Here is a tiny trained network, its code and every weight. The questions are about switching its units off for an input and a class, where a switched-off unit gives its printed mean instead of its output.

import numpy as np


def w(rows, s, z=0):
    codes = np.array(rows[::2]) - 128.0
    scale = np.full(codes.shape[1], s)
    scale[-1] = z or s
    return codes * scale


def f(y):
    return y / 2 * (1 + np.tanh(0.7978845608 * (y + 0.044715 * y**3)))


def log_softmax(a):
    a = a - a.max(-1, keepdims=True)
    return a - np.log(np.exp(a).sum(-1, keepdims=True))


def net(x, mask):
    res = np.array(x, float).reshape(1, 6) / 4 @ E
    y = f(res @ A[0][:, :-1].T + A[0][:, -1])
    res = res + np.where(mask, y, B[0][:, -1]) @ B[0][:, :-1]
    return log_softmax(res[-1] @ U[:, :-1].T + U[:, -1])


A, B = {}, {}
E = w([
[94,165,181,83,106,170,63,165,2,193],'x0',
[150,64,173,201,45,71,33,207,99,98],'x1',
[247,34,40,199,77,125,161,122,120,118],'x2',
[15,57,148,150,160,184,180,166,87,83],'x3',
[132,95,195,122,189,68,88,58,110,34],'x4',
[104,32,74,124,56,115,144,44,94,147],'x5',
],0.0075)
A[0] = w([
[75,148,181,137,112,149,81,167,71,167,228],'n1',
[52,90,162,115,93,58,103,115,100,114,142],'n2',
[168,93,135,164,92,64,81,149,133,103,215],'n3',
[142,123,73,173,54,146,159,155,153,178,155],'n4',
[200,106,131,168,75,81,97,138,138,98,166],'n5',
[67,174,134,67,156,202,135,117,152,146,106],'n6',
[177,85,116,175,101,102,117,139,119,60,122],'n7',
[101,186,221,46,166,128,113,126,131,127,252],'n8',
[22,107,114,96,121,175,160,103,145,100,155],'n9',
[150,126,118,154,152,81,140,166,181,67,139],'n10',
[130,209,166,62,145,128,102,156,176,126,183],'n11',
[160,101,77,104,119,69,113,58,153,138,117],'n12',
[116,72,127,144,130,119,164,90,137,37,114],'n13',
[131,42,93,152,97,151,190,110,134,123,168],'n14',
[2,94,147,137,164,149,160,136,135,95,210],'n15',
[108,138,89,106,73,150,109,141,52,226,171],'n16',
],0.0086,0.0041)
B[0] = w([
[130,29,179,150,100,101,99,194,84,188,228],'n1',
[116,160,135,183,68,100,86,143,163,192,179],'n2',
[57,141,205,182,139,47,41,88,102,126,193],'n3',
[133,151,125,165,58,102,63,135,181,153,185],'n4',
[2,174,155,170,119,62,59,86,144,86,188],'n5',
[112,164,199,113,191,82,112,95,102,102,200],'n6',
[91,135,157,81,208,139,108,91,74,73,175],'n7',
[91,59,152,163,138,70,107,155,87,182,248],'n8',
[69,183,91,119,136,66,124,71,148,137,192],'n9',
[108,92,193,159,193,106,129,133,60,94,166],'n10',
[185,99,139,152,158,98,174,151,91,185,209],'n11',
[148,70,116,158,222,174,131,171,63,120,177],'n12',
[110,158,68,86,156,218,128,133,135,111,176],'n13',
[122,108,20,87,105,146,155,188,146,151,192],'n14',
[69,174,102,109,105,75,140,147,88,146,222],'n15',
[143,97,115,70,183,146,174,208,73,213,203],'n16',
],0.0072,0.012)
U = w([
[128,67,156,127,188,132,146,162,68,132,145],'0',
[192,170,165,156,119,138,161,82,216,142,99],'1',
[124,95,143,172,53,96,103,139,144,165,144],'2',
[85,209,165,149,137,78,95,44,139,64,131],'3',
[162,135,255,28,24,223,119,78,202,55,5],'4',
[143,81,104,120,146,223,134,109,158,59,92],'5',
[136,189,77,88,106,154,172,127,162,162,147],'6',
],0.011,0.012)

Each question gives the input, the list of numbers given to net, and the class t.
The units are the neurons (one row each of A and B). Each row of codes is followed by its name. A weight is (code - 128) times the scale printed after its matrix; where a second scale follows, it is the last column's (A, B and U).
mask holds one flag per neuron, in row order. A switched-off neuron (its flag False) gives its mean, the last column of its row in B, instead of its output. The means were averaged over made-up inputs and are rounded, as every weight is.
A unit's drop is (log p(t) with every unit on - log p(t) with that unit switched off) / (log p(t) with every unit on - log p(t) with every unit switched off).
The circuit of an input: a set's keep is (log p(t) with only the set's units on - log p(t) with every unit switched off) / (log p(t) with every unit on - log p(t) with every unit switched off). Starting from the 12 units with the biggest drops (on a tie, the unit counted first), units are removed one at a time, each time the one whose removal leaves the highest keep (on an exact tie, the one counted first), for as long as the keep stays at least 0.8.
units of the circuit, in order: the units of the circuit, biggest drop first
unit that matters most: the unit with the biggest drop
top k neurons: the k neurons with the biggest drops, biggest first
drop of u: that unit's drop, to one decimal
input [-3,-8,-3,8,-6,8], class 6: unit that matters most : n14
input [-8,-7,-8,-5,6,-1], class 0: units of the circuit, in order : [n11 n8]
input [1,-3,5,-8,-6,8], class 6: units of the circuit, in order : [n1 n8]
input [2,3,8,-7,-4,-5], class 3: units of the circuit, in order : [n5 n1]
input [-6,-8,8,-1,-1,5], class 5: top 2 neurons : [n12 n15]
input [-2,0,-4,-6,5,-1], class 0: top 2 neurons : [n11 n9]
input [8,4,-1,-1,8,-8], class 2: top 2 neurons : [n16 n2]
input [-6,-3,-2,-3,-4,-4], class 1: top 2 neurons : [n1 n16]
input [-8,5,-8,-7,-4,-5], class 0: top 2 neurons : [n11 n10]
input [-7,-7,-8,-7,-6,-3], class 0: top 3 neurons : [n11 n8 n5]
input [0,7,-7,7,-2,-6], class 2: top 2 neurons : [n2 n16]
input [0,2,0,4,1,5], class 2: top 2 neurons : [n2 n6]
input [-7,2,-4,-3,-8,-4], class 1: top 3 neurons : [n1 n8 n15]
input [6,7,-4,1,2,3], class 2: units of the circuit, in order : [n2]
input [-7,-3,4,2,6,-1], class 5: top 2 neurons : [n13 n8]
input [0,-4,4,-8,2,-2], class 3: top 3 neurons : [n16 n1 n5]
input [-1,-6,-7,-5,-4,-7], class 0: top 2 neurons : [n11 n8]
input [-6,1,6,2,-1,8], class 5: top 2 neurons : [n14 n13]
input [-2,3,-4,8,3,3], class 2: top 2 neurons : [n2 n5]
input [-4,0,3,-3,8,-1], class 3: units of the circuit, in order : [n5]
input [-7,-4,5,-1,-5,6], class 5: top 2 neurons : [n12 n15]
input [3,1,5,1,-3,-4], class 2: drop of n4 : 0.3
input [-2,-6,3,5,0,-2], class 6: drop of n3 : 0.1
input [4,-8,1,4,-4,7], class 6: drop of n1 : 0.0
input [2,-7,1,3,-6,-3], class 6: drop of n10 : 0.3
